Below are the code and all the weights of a small trained network. Each question names an input and a class and asks about switching units off, where a switched-off unit gives its printed mean instead of its output.

import numpy as np


def w(rows, s, z=0):
    codes = np.array(rows[::2]) - 128.0
    scale = np.full(codes.shape[1], s)
    scale[-1] = z or s
    return codes * scale


def f(y):
    return np.maximum(y, 0)


def log_softmax(a):
    a = a - a.max(-1, keepdims=True)
    return a - np.log(np.exp(a).sum(-1, keepdims=True))


def net(x, mask):
    res = np.array(x, float).reshape(1, 3) / 4 @ E
    y = f(res @ A[0][:, :-1].T + A[0][:, -1])
    res = res + np.where(mask, y, B[0][:, -1]) @ B[0][:, :-1]
    return log_softmax(res[-1] @ U[:, :-1].T + U[:, -1])


A, B = {}, {}
E = w([
[124,141,109,105,120,115,121,158,113,199,132],'x0',
[136,103,182,249,148,214,146,81,171,91,108],'x1',
[127,136,131,152,118,90,128,119,120,105,192],'x2',
],0.016)
A[0] = w([
[126,122,137,205,133,160,130,120,135,119,141,104],'neuron 0',
[144,135,124,125,138,124,137,116,135,135,124,26],'neuron 1',
[127,126,145,247,130,220,128,117,137,98,90,103],'neuron 2',
[124,129,136,118,126,110,130,120,131,51,148,53],'neuron 3',
[130,129,137,181,131,171,134,120,122,120,112,112],'neuron 4',
[126,134,119,103,134,97,129,131,130,166,161,125],'neuron 5',
[125,130,125,112,138,136,129,137,132,178,121,120],'neuron 6',
[134,128,127,170,128,142,129,138,130,172,140,13],'neuron 7',
[135,129,138,129,123,145,125,122,126,140,119,4],'neuron 8',
[129,128,131,131,130,192,127,131,132,180,61,74],'neuron 9',
[127,129,131,166,129,89,130,122,128,89,203,166],'neuron 10',
[117,117,129,136,145,145,129,122,137,129,119,2],'neuron 11',
[126,133,130,207,123,130,127,137,125,252,177,73],'neuron 12',
[129,130,128,133,136,130,125,132,128,126,133,16],'neuron 13',
[122,127,129,130,132,143,124,129,132,157,125,75],'neuron 14',
[127,129,136,198,131,127,129,115,129,81,173,220],'neuron 15',
[128,122,129,129,131,152,132,124,137,104,108,148],'neuron 16',
[126,129,131,142,124,167,130,136,129,207,95,75],'neuron 17',
[123,127,132,171,131,141,127,123,129,138,139,212],'neuron 18',
],0.03,0.0047)
B[0] = w([
[130,119,167,109,105,137,135,115,188,125,51,191],'neuron 0',
[151,150,125,123,129,116,130,107,134,134,114,128],'neuron 1',
[140,137,212,111,82,138,132,133,232,133,1,255],'neuron 2',
[132,128,68,143,207,139,130,131,48,138,128,155],'neuron 3',
[111,125,138,128,88,116,100,130,187,126,76,184],'neuron 4',
[128,125,184,128,82,140,130,120,76,126,54,182],'neuron 5',
[128,133,126,143,112,118,125,129,37,123,162,161],'neuron 6',
[136,123,180,140,87,111,143,117,109,122,126,147],'neuron 7',
[122,131,128,144,135,134,126,122,115,158,131,135],'neuron 8',
[134,126,93,169,210,140,136,117,158,127,125,181],'neuron 9',
[127,128,176,124,17,117,125,131,168,133,241,173],'neuron 10',
[117,136,134,129,94,129,122,170,155,120,80,143],'neuron 11',
[127,133,194,107,40,125,120,133,60,134,53,173],'neuron 12',
[121,138,123,155,155,129,85,125,121,141,136,128],'neuron 13',
[132,143,88,117,155,111,135,126,135,121,169,139],'neuron 14',
[128,125,52,154,243,134,133,126,188,122,176,188],'neuron 15',
[115,127,121,102,134,118,125,127,155,137,80,153],'neuron 16',
[123,116,33,102,220,130,127,131,131,112,192,168],'neuron 17',
[110,136,175,117,77,133,118,138,131,133,103,162],'neuron 18',
],0.027,0.048)
U = w([
[190,144,64,158,97,86,135,131,136,124,211,42],'0',
[177,154,137,79,2,63,114,144,23,137,114,150],'1',
[190,148,157,127,72,115,132,133,200,133,46,23],'2',
[188,142,31,91,194,116,130,124,66,112,16,255],'3',
],0.006,0.0048)

Each question gives the input, the list of numbers given to net, and the class t.
The units are the neurons (one row each of A and B). Each row of codes is followed by its name. A weight is (code - 128) times the scale printed after its matrix; where a second scale follows, it is the last column's (A, B and U).
mask holds one flag per neuron, in row order. A switched-off neuron (its flag False) gives its mean, the last column of its row in B, instead of its output. The means were averaged over made-up inputs and are rounded, as every weight is.
A unit's drop is (log p(t) with every unit on - log p(t) with that unit switched off) / (log p(t) with every unit on - log p(t) with every unit switched off).
The circuit of an input: a set's keep is (log p(t) with only the set's units on - log p(t) with every unit switched off) / (log p(t) with every unit on - log p(t) with every unit switched off). Starting from the 12 units with the biggest drops (on a tie, the unit counted first), units are removed one at a time, each time the one whose removal leaves the highest keep (on an exact tie, the one counted first), for as long as the keep stays at least 0.8.
circuit, biggest first: the units of the circuit, biggest drop first
unit that matters most: the unit with the biggest drop
top k neurons: the k neurons with the biggest drops, biggest first
drop of u: that unit's drop, to one decimal
input [-1,-1,-5], class 3: unit that matters most => neuron 2
input [-3,1,8], class 0: circuit, biggest first => neuron 2; neuron 15; neuron 10
input [5,2,-3], class 3: circuit, biggest first => neuron 2; neuron 17
input [0,0,-3], class 3: circuit, biggest first => neuron 2; neuron 10
input [-5,-4,-1], class 3: top 3 neurons => neuron 2; neuron 10; neuron 12
input [-4,-4,5], class 0: top 2 neurons => neuron 2; neuron 12
input [8,-6,-5], class 1: top 3 neurons => neuron 15; neuron 6; neuron 5
input [-7,-6,-4], class 3: top 2 neurons => neuron 2; neuron 10
input [-5,-4,-5], class 3: top 3 neurons => neuron 2; neuron 10; neuron 12
input [2,-1,-5], class 3: drop of neuron 10 => 0.2
input [2,-8,-4], class 1: drop of neuron 2 => 0.0
input [-2,-1,5], class 0: drop of neuron 2 => 0.3
